Below is a small trained network, with its code and all its weights. Each question gives an input and a target symbol and asks what happens when units are switched off, that is, made to give their printed mean instead of their output.

import numpy as np


def w(rows, s, z=0):
    codes = np.array(rows[::2]) - 128.0
    scale = np.full(codes.shape[1], s)
    scale[-1] = z or s
    return codes * scale


def f(y):
    return y / 2 * (1 + np.tanh(0.7978845608 * (y + 0.044715 * y**3)))


def softmax(a):
    e = np.exp(a - a.max(-1, keepdims=True))
    return e / e.sum(-1, keepdims=True)


def log_softmax(a):
    a = a - a.max(-1, keepdims=True)
    return a - np.log(np.exp(a).sum(-1, keepdims=True))


def net(x, mask):
    ids = ['ΞΣΩαβζημπτφψ'.index(c) for c in x.split()]
    T = len(ids)
    res = E[ids] + P[:T]
    u = 0
    for l in range(3):
        r = res
        for j in range(2):
            rows = slice(2 * j, 2 * j + 2)
            q, k, v = (r @ M[l][rows].T for M in (Q, K, V))
            z = softmax(np.where(np.tri(T) > 0, q @ k.T / 2**0.5, -1e9)) @ v
            o = O[l][rows]
            res = res + np.where(mask[u + j], z, o[:, -1]) @ o[:, :-1]
        u += 2
        y = f(res @ A[l][:, :-1].T + A[l][:, -1])
        res = res + np.where(mask[u : u + 4], y, B[l][:, -1]) @ B[l][:, :-1]
        u += 4
    return log_softmax(res[-1] @ U[:, :-1].T + U[:, -1])


Q, K, V, O, A, B = {}, {}, {}, {}, {}, {}
E = w([
[100,132,128,84],'Ξ',
[187,134,208,189],'Σ',
[57,133,112,92],'Ω',
[110,151,109,236],'α',
[201,103,17,144],'β',
[168,124,122,66],'ζ',
[110,197,180,182],'η',
[29,60,97,188],'μ',
[178,45,248,120],'π',
[148,104,248,177],'τ',
[80,234,181,162],'φ',
[82,136,141,88],'ψ',
],0.015)
P = w([
[181,255,47,73],'0',
[90,125,143,150],'1',
[92,122,145,149],'2',
[96,118,144,148],'3',
[107,114,144,146],'4',
[106,106,146,142],'5',
[106,107,143,142],'6',
[117,104,141,142],'7',
[108,100,146,142],'8',
[114,100,144,136],'9',
[118,101,144,138],'10',
[122,99,149,134],'11',
[122,96,145,130],'12',
[134,97,144,129],'13',
],0.0072)
Q[0] = w([
[121,25,104,23],'L0H0',
[80,126,253,138],'L0H0',
[219,16,141,221],'L0H1',
[185,60,41,238],'L0H1',
],0.0078)
K[0] = w([
[83,59,102,65],'L0H0',
[68,136,254,127],'L0H0',
[74,53,37,49],'L0H1',
[131,153,20,115],'L0H1',
],0.0081)
V[0] = w([
[166,3,143,203],'L0H0',
[48,170,82,240],'L0H0',
[160,246,106,162],'L0H1',
[94,162,65,105],'L0H1',
],0.0051)
O[0] = w([
[203,68,174,1,89],'L0H0',
[13,47,163,122,67],'L0H0',
[55,164,249,144,252],'L0H1',
[103,164,31,235,94],'L0H1',
],0.0046,0.00039)
A[0] = w([
[40,19,137,175,234],'L0N0',
[200,111,146,102,3],'L0N1',
[114,7,169,130,86],'L0N2',
[230,73,2,107,163],'L0N3',
],0.0093,0.004)
B[0] = w([
[254,136,133,72,253],'L0N0',
[186,111,15,152,130],'L0N1',
[128,237,102,214,169],'L0N2',
[52,179,171,94,218],'L0N3',
],0.0085,0.0048)
Q[1] = w([
[162,116,145,195],'L1H0',
[128,97,157,10],'L1H0',
[100,193,172,200],'L1H1',
[238,141,143,186],'L1H1',
],0.011)
K[1] = w([
[180,109,228,161],'L1H0',
[103,247,82,84],'L1H0',
[124,133,181,205],'L1H1',
[157,115,103,192],'L1H1',
],0.014)
V[1] = w([
[137,9,123,144],'L1H0',
[153,139,208,124],'L1H0',
[155,111,84,193],'L1H1',
[140,89,147,158],'L1H1',
],0.014)
O[1] = w([
[186,245,166,80,4],'L1H0',
[255,18,128,235,154],'L1H0',
[133,249,21,152,106],'L1H1',
[138,244,152,163,113],'L1H1',
],0.0067,0.013)
A[1] = w([
[110,193,51,90,53],'L1N0',
[23,123,158,255,147],'L1N1',
[236,19,180,82,77],'L1N2',
[90,77,120,125,1],'L1N3',
],0.0066,0.0043)
B[1] = w([
[30,231,174,90,115],'L1N0',
[45,180,48,136,200],'L1N1',
[193,254,185,102,255],'L1N2',
[60,85,145,143,172],'L1N3',
],0.0098,0.0066)
Q[2] = w([
[105,141,126,204],'L2H0',
[144,25,151,124],'L2H0',
[99,255,95,170],'L2H1',
[194,171,192,123],'L2H1',
],0.013)
K[2] = w([
[98,179,157,198],'L2H0',
[47,133,88,21],'L2H0',
[187,1,203,247],'L2H1',
[172,215,136,179],'L2H1',
],0.0094)
V[2] = w([
[120,223,116,182],'L2H0',
[172,42,2,104],'L2H0',
[96,244,104,54],'L2H1',
[68,192,112,238],'L2H1',
],0.0069)
O[2] = w([
[61,115,126,70,152],'L2H0',
[192,54,188,166,144],'L2H0',
[186,173,1,87,109],'L2H1',
[40,206,73,188,253],'L2H1',
],0.0079,0.0063)
A[2] = w([
[219,51,191,94,206],'L2N0',
[254,182,87,104,101],'L2N1',
[44,84,87,104,52],'L2N2',
[140,165,169,153,1],'L2N3',
],0.0094,0.0078)
B[2] = w([
[165,140,155,219,255],'L2N0',
[88,6,113,114,210],'L2N1',
[221,140,201,30,222],'L2N2',
[170,71,255,54,135],'L2N3',
],0.0099,0.009)
U = w([
[102,101,119,113,132],'Ξ',
[195,235,180,154,181],'Σ',
[201,156,104,79,200],'Ω',
[127,168,38,194,218],'α',
[85,38,194,45,57],'β',
[47,69,164,182,139],'ζ',
[19,146,128,174,124],'η',
[145,46,39,128,109],'μ',
[255,98,159,90,2],'π',
[185,169,226,88,50],'τ',
[18,144,199,108,84],'φ',
[100,110,122,118,126],'ψ',
],0.0077,0.0059)

Each question gives the input, a string of symbols that net reads in full, and the target symbol t.
The units are the heads (2 rows each of Q, K, V and O) and the neurons (one row each of A and B). Each row of codes is followed by its name. A weight is (code - 128) times the scale printed after its matrix; where a second scale follows, it is the last column's (O, A, B and U).
mask holds one flag per unit, layer by layer, with each layer's heads first. A switched-off unit (its flag False) gives its mean, the last column of its rows in O or B, instead of its output. The means were averaged over made-up inputs and are rounded, as every weight is.
A unit's drop is (log p(t) with every unit on - log p(t) with that unit switched off) / (log p(t) with every unit on - log p(t) with every unit switched off).
The circuit of an input: a set's keep is (log p(t) with only the set's units on - log p(t) with every unit switched off) / (log p(t) with every unit on - log p(t) with every unit switched off). Starting from the 12 units with the biggest drops (on a tie, the unit counted first), units are removed one at a time, each time the one whose removal leaves the highest keep (on an exact tie, the one counted first), for as long as the keep stays at least 0.8.
circuit, biggest first: the units of the circuit, biggest drop first
most important unit: the unit with the biggest drop
k most important neurons: the k neurons with the biggest drops, biggest first
top k neurons in layer l: the k neurons of layer l with the biggest drops, biggest first
which heads matter: for each layer, one digit per head in row order, 1 if its drop is at least 0.15 and else 0, layers parted by /
input φ ζ Ω β ζ Ω ζ Ω Ω ζ Ω Ω Ω ζ, target φ: 3 most important neurons : [L1N1 L2N2 L0N0]
input Σ Σ Ω ζ Ξ, target Σ: which heads matter : 00 / 10 / 01
input β Σ Ω μ φ, target φ: most important unit : L2H0
input ψ Ω ζ Ω β τ, target τ: which heads matter : 00 / 10 / 11
input Ω ζ ζ τ, target τ: circuit, biggest first : [L1H0 L2N3 L1N2]
input ζ ζ Ω Ω π ψ, target ζ: 3 most important neurons : [L2N2 L2N0 L0N3]
input μ Σ Ω Ω Σ Ω Ω, target μ: 3 most important neurons : [L1N0 L1N1 L2N1]
input π Σ β μ ζ ζ Ω Σ ζ, target π: circuit, biggest first : [L2H1 L1N2]
input Ω ζ τ Ξ, target Ω: top 2 neurons in layer 1 : [L1N0 L1N1]
input Ω ζ ζ ζ α, target α: circuit, biggest first : [L1H1 L2N2]
input β ζ α ζ ζ ζ α η, target η: 2 most important neurons : [L2N2 L0N0]
input Σ η π Ω Ω ζ Σ ζ, target Σ: which heads matter : 00 / 11 / 01
input η ζ ζ ζ, target η: 3 most important neurons : [L0N0 L1N1 L1N2]
input α ζ φ ζ β β β ζ Ω Σ Ω, target α: circuit, biggest first : [L2H1 L1N1 L1H1 L0N0]
input ζ Σ ζ ζ ζ π, target π: circuit, biggest first : [L2H1]
input α ψ Σ β ψ, target α: circuit, biggest first : [L2H1 L1H1 L1N1 L0N0]
input φ ζ ζ ζ π Σ ζ Ω, target φ: top 3 neurons in layer 2 : [L2N2 L2N0 L2N1]
input π α π π Ξ ζ ζ τ π Σ Ω φ ψ, target π: which heads matter : 11 / 10 / 01
input ζ π Ω ζ ζ ζ ζ ζ, target ζ: 3 most important neurons : [L0N0 L0N3 L2N2]
input β ζ φ ζ Σ Σ φ τ π Ω Ω ψ, target β: which heads matter : 11 / 11 / 00
input π ψ Σ Σ β ζ ψ ζ π Ξ, target π: top 2 neurons in layer 0 : [L0N2 L0N1]
input α Ω τ Σ Ω μ μ β τ Σ ζ, target α: circuit, biggest first : [L2H1 L1N1 L1H1 L0N0]
